Two labels a row
[ 15  -9   5   2  30   2 -20  23  47  21   4  15 -11 -13  -1 -19 -22   4]  J647/j714
[  8  -2  11   0  -8 -25   0  17  -9 -13 -11   6  -9 -10   9  18  -9 -33]  j813/J775
[-22  -1 -11 -10 -16 -16  -6  26  48  10  -5 -11 -15 -13  31 -10 -20 -32]  J647/J775
[-17   0  14 -13  -1 -21   4  16   2   1  -3  -3  -2  -3  34 -81  -7   9]  j813/j714
[ -3 -12   4 -26   8  19 -12  30  48  26  12   7 -12  -5  16 -54 -25  -5]  J647/j714
[-15   5   1 -30 -23 -15  24  27  20  10  -7   1 -16 -11  10 -22  -2 -67]  J647/J775
[-15   3   2 -31 -11  -3   3  -7 -23  -1   6   5   4  -5  -5 -41   6 -18]  j813/j714
[ -6  -1  -4 -44 -21   1   3  17  21  37   6  14 -11  -8  22 -28  -3 -26]  j55/j509
[ 13 -10  13  -5   7 -22  -8   8  -4  -2 -11   1  13   1  14 -71 -13 -16]  j813/j714
[ 12   0  15  -7   0  -2  -6  13  17  -9 -12  -5 -12  -3  -1  17  -2  -7]  j813/J775
[ 13   0  18  -9  -9  -4  13  10  -8  -4  -1  -1  -8  -9  -3 -12   0 -15]  j813/J775
[-10   3   1 -11 -15 -16  19  14 -13  28  -1  -2 -11   0  42 -40   6 -19]  j55/j509
[  0   0  11  -7 -11 -19   2   8 -14  -5 -10   0 -11 -14  -2  19  -7 -36]  j813/J775
[  1  -2  14 -18  15 -16 -16   4   1  -7  -6  12  -2 -10  -9 -43  -5   0]  j813/j714
[ 18  -1  14 -10  -1 -22 -12  13  12 -14 -16   5  -5  -8   0  -5  -6 -29]  j813/J775
[ 21 -13  15  11   5 -25 -24  13  14  -4  -7  11   3 -19 -14  15 -35 -16]  j813/j714
[  8   0  15 -16  -6 -14  14   3  -7   5  -4   9   0 -10  -6 -23   2   6]  j813/j714
[ 14 -13  13 -10  19  14  -8  20   7  47  14   6 -17 -13   4 -28 -31  -4]  j55/j714
[ -8   7  -1 -32 -25  16   8  18  36  12   4 -11 -17   1  16  -6   6 -16]  J647/J775
[ -4   4  12 -15  -5  -6  14  16 -18  10  -3   5 -15  -1  27 -31   8 -18]  j813/J775
[ -6  -5  -6   5 -10   2  -9  15  37  11  -4 -11  -7   1  24  -9 -20 -40]  J647/J775
[-18   1  15 -25   1 -38  13  24  -7  16   5  12 -10 -23  30 -36  -8  28]  j813/j509

Both labels of each row
[ -6  -6  19  15 -22  48 -57 -14 -75  10 -44   1   7   2 -27 -78 -19  16]  [80]/J143
[  1  34  25  -4 -10  32 -48 -12 -56 -17 -36  18   3  22  -9 -48   1  12]  [80]/J143
[ -8  -1  12   4  -3  34 -27  -6 -38 -17 -27   1  23  11 -16 -45  -7  -3]  [80]/j564
[-15   3  16   0  10  47  -4  -5 -55  -2 -66   4   0   9   4 -58   3   6]  [80]/j564
[ -8 -25  28  25 -44  21 -40   7 -15 -13 -51  19  -2  33   4 -44   5  -5]  [76]/J620
[  7  10  22   9 -28  12 -27  -5 -48  -4 -38  22  17  -3  -7 -52  10  -2]  [76]/J143
[ -1  19 -22   4 -26  14 -15 -10 -22 -11 -46   1  18   7  10 -45   5  -3]  [80]/j564
[ -8  -5  39  23 -33  48 -52  -1 -25   0 -63  11  15  19 -11 -62   5   5]  [76]/J605
[ -5  -9  40  22 -31   0 -55  -8 -23 -20 -38   6  11  14  -2 -39  -7  -5]  [76]/J605
[ -6 -11  31   7 -19   1 -23  18  -8 -14 -45  11  15  21   1 -41  -2  15]  [76]/J620
[  2  37  27  -1 -36 -12 -20  -7 -27   2 -68  14   1  17 -13 -61  -6  10]  [82]/J143
[  4  -8  31  30 -35 -22 -41   2 -11  -5 -38  26  16  34 -32 -50   6  20]  [82]/J605
[ -5 -23  -6   8 -38  30 -40  -3 -11  -8 -49  17   9  22 -19 -65   0   4]  [76]/J620
[ -4 -16  37  17 -50 -23  -1  -9   2 -20 -21  27  21  -3 -38 -41  -1  -3]  [82]/J620
[  6  30  17  -3 -34  30   9  -5 -41  -2 -51  19  12 -19 -10 -60   9   5]  [76]/J143
[ -2  21  12  11 -29   4 -14   8  -4  -2 -46   9   0  14 -27 -62   5   8]  [82]/j564
[  4 -34  34  -7 -27  26 -14 -11 -53  -2 -56  33   9   9 -13 -59   5  16]  [80]/J143
[  9  11   3  16 -39   0 -35  10 -22   4 -15  21  -2  12 -23 -56 -12  24]  [82]/J143
[ -3  -1  23  11 -32  36 -41  11 -50   7 -60   0   7  16  -4 -48   4  12]  [76]/j564

Both labels of each row
[-13   7 -18 -53  -3   3  -8  -7  14 -20 -16   1   7  27   1   6  -4   3]  j319/E
[ 10 -18  -3 -50  -5 -23 -11 -22  -9  -4 -12   6   5  -3 -11 -23  13 -18]  j289/B
[-11   2 -16 -22  -1   0   0  -9   3 -28 -23  -7   1  14  -2  -8   8  -4]  j319/E
[-10  18 -14 -77   1   1  -4  -2   6 -24  -7   4  12  16 -11  -7   6  -3]  j319/R
[ -3   1   8 -49  -6 -15  -8  -4  10  -9 -22  -4  12  14  11  -8  -1   6]  j289/B
[-10   3 -12 -35 -10   6  -7 -15   2 -18  -1  18   1  20  15 -10   4   1]  J797/B
[-11  -1   5 -30   4  -4   1  20  -6 -15  21  -8  15  12   0   8 -10   3]  j319/R
[-14  -1 -23 -33   5  -8 -15  -3 -22 -27   5  12  -2   5 -14 -26   6  -4]  j289/R
[-15  13 -16 -56   5  -7  -2  15   1 -22  36  -6  19  28  -5  15 -13   2]  j319/R
[ -2 -13  14  -8  -6 -14 -13  -2   4 -11 -10   4   9 -11  10  -5 -14  13]  J797/B
[ -9   4   4 -19   6  -5   6   0   0  -7 -20 -20   9   7   4  15 -16  13]  j319/B
[ -6 -24  21 -12 -12 -26 -23 -18 -33 -13  -9  -2  -4 -21  -1 -19  -4  -3]  j521/B
[  1  -8   5 -32   3  12  -4   4  -3   2  20  16  10   2   7 -15 -14   3]  j521/F
[ 13 -19  -2   8  -1   2   3  28   0  34  31   8  10  -4   2  -4   1   5]  j521/F
[  1  -9  33 -13   1 -10  -7  -8   2 -21 -16  -9  12 -11  27  -2 -35  25]  J797/H
[ 11  -4  16 -34  -4  12   9  16 -12  -2  19   7  10   0  29  10  -9   8]  j289/F
[ -8 -13   6 -15  -7 -22 -11  -9  -4 -13   5  -3   2  -1   5  -8 -16   6]  j289/B
[ -5  13  -2 -41  -4  -4 -12 -35  -1 -23  -9  11  -1  10 -13  -8   5  -5]  j108/E
[ -7  -9  -9 -11 -25  -6 -15  -6   8 -17 -17   1   0  12  11  -3  19  -9]  j289/E
[ -1  -6  16   9 -13   4   1  -4   9   7   5   8   2   9  30  11 -10  19]  J797/H
[-26  -1   1 -15  11 -24  -4  -1 -12   2  25  -2 -22  13  17   9  -7  12]  j289/R
[ 10  16 -19 -42   2  25  26   4  17   9   8  19  11   8  -1  -2   4  -4]  j319/F
[ 16 -11   7 -10   2   0   1   2 -15  -9 -19  -4  -3 -25  -3 -11  -6   4]  j108/H
